Below are the code and all the weights of a small trained network. Each question names an input and a class and asks about switching units off, where a switched-off unit gives its printed mean instead of its output.

import numpy as np


def w(rows, s, z=0):
    codes = np.array(rows[::2]) - 128.0
    scale = np.full(codes.shape[1], s)
    scale[-1] = z or s
    return codes * scale


def f(y):
    return y / 2 * (1 + np.tanh(0.7978845608 * (y + 0.044715 * y**3)))


def log_softmax(a):
    a = a - a.max(-1, keepdims=True)
    return a - np.log(np.exp(a).sum(-1, keepdims=True))


def net(x, mask):
    res = np.array(x, float).reshape(1, 3) / 4 @ E
    y = f(res @ A[0][:, :-1].T + A[0][:, -1])
    res = res + np.where(mask, y, B[0][:, -1]) @ B[0][:, :-1]
    return log_softmax(res[-1] @ U[:, :-1].T + U[:, -1])


A, B = {}, {}
E = w([
[78,3,149],'x0',
[34,166,91],'x1',
[157,108,46],'x2',
],0.012)
A[0] = w([
[161,118,136,79],'n0',
[111,167,104,181],'n1',
[92,183,51,139],'n2',
[104,139,121,168],'n3',
[131,122,122,84],'n4',
[150,153,152,76],'n5',
[134,89,126,101],'n6',
[175,122,4,121],'n7',
[120,107,192,108],'n8',
[62,144,98,65],'n9',
[118,143,156,206],'n10',
[131,111,128,192],'n11',
[139,104,76,60],'n12',
[71,102,81,106],'n13',
[125,101,215,44],'n14',
[124,97,124,164],'n15',
[194,170,131,104],'n16',
[125,95,69,66],'n17',
[175,121,129,252],'n18',
],0.023,0.0031)
B[0] = w([
[111,169,118,151],'n0',
[98,164,68,187],'n1',
[23,173,56,239],'n2',
[94,141,129,153],'n3',
[132,126,128,127],'n4',
[163,185,138,157],'n5',
[131,106,161,166],'n6',
[254,17,15,252],'n7',
[90,25,143,183],'n8',
[36,199,143,197],'n9',
[157,138,106,156],'n10',
[130,116,146,147],'n11',
[185,103,152,171],'n12',
[109,164,228,203],'n13',
[47,34,102,199],'n14',
[138,107,168,163],'n15',
[198,239,154,205],'n16',
[191,138,160,182],'n17',
[156,193,95,178],'n18',
],0.029,0.016)
U = w([
[108,79,155,2],'0',
[171,234,139,234],'1',
[223,104,42,139],'2',
[23,23,96,246],'3',
[2,210,58,79],'4',
[169,155,235,98],'5',
[47,180,73,36],'6',
],0.0084,0.0046)

Each question gives the input, the list of numbers given to net, and the class t.
The units are the neurons (one row each of A and B). Each row of codes is followed by its name. A weight is (code - 128) times the scale printed after its matrix; where a second scale follows, it is the last column's (A, B and U).
mask holds one flag per neuron, in row order. A switched-off neuron (its flag False) gives its mean, the last column of its row in B, instead of its output. The means were averaged over made-up inputs and are rounded, as every weight is.
A unit's drop is (log p(t) with every unit on - log p(t) with that unit switched off) / (log p(t) with every unit on - log p(t) with every unit switched off).
The circuit of an input: a set's keep is (log p(t) with only the set's units on - log p(t) with every unit switched off) / (log p(t) with every unit on - log p(t) with every unit switched off). Starting from the 12 units with the biggest drops (on a tie, the unit counted first), units are removed one at a time, each time the one whose removal leaves the highest keep (on an exact tie, the one counted first), for as long as the keep stays at least 0.8.
circuit, biggest first: the units of the circuit, biggest drop first
unit that matters most: the unit with the biggest drop
top k neurons: the k neurons with the biggest drops, biggest first
drop of u: that unit's drop, to one decimal
input [0,1,-2], class 3: unit that matters most -> n16
input [0,-5,0], class 1: circuit, biggest first -> [n7; n2; n18]
input [6,2,1], class 5: circuit, biggest first -> [n2; n13]
input [-7,-3,1], class 1: top 2 neurons -> [n16; n14]
input [0,-4,-3], class 3: top 3 neurons -> [n7; n14; n2]
input [1,-6,-2], class 3: top 2 neurons -> [n7; n14]
input [-3,-5,-6], class 1: top 3 neurons -> [n7; n2; n16]
input [-3,-2,-4], class 1: top 2 neurons -> [n7; n2]
input [-4,0,-3], class 1: top 3 neurons -> [n7; n14; n2]
input [-6,0,-2], class 1: top 3 neurons -> [n16; n14; n9]
input [-6,-5,-8], class 1: top 2 neurons -> [n7; n16]
input [-1,-4,-7], class 3: drop of n14 -> 0.5
input [2,-2,-3], class 3: drop of n4 -> 0.0
input [6,4,7], class 5: circuit, biggest first -> [n13]
input [8,6,8], class 5: drop of n13 -> 0.8
input [-3,-3,0], class 1: drop of n7 -> 0.7
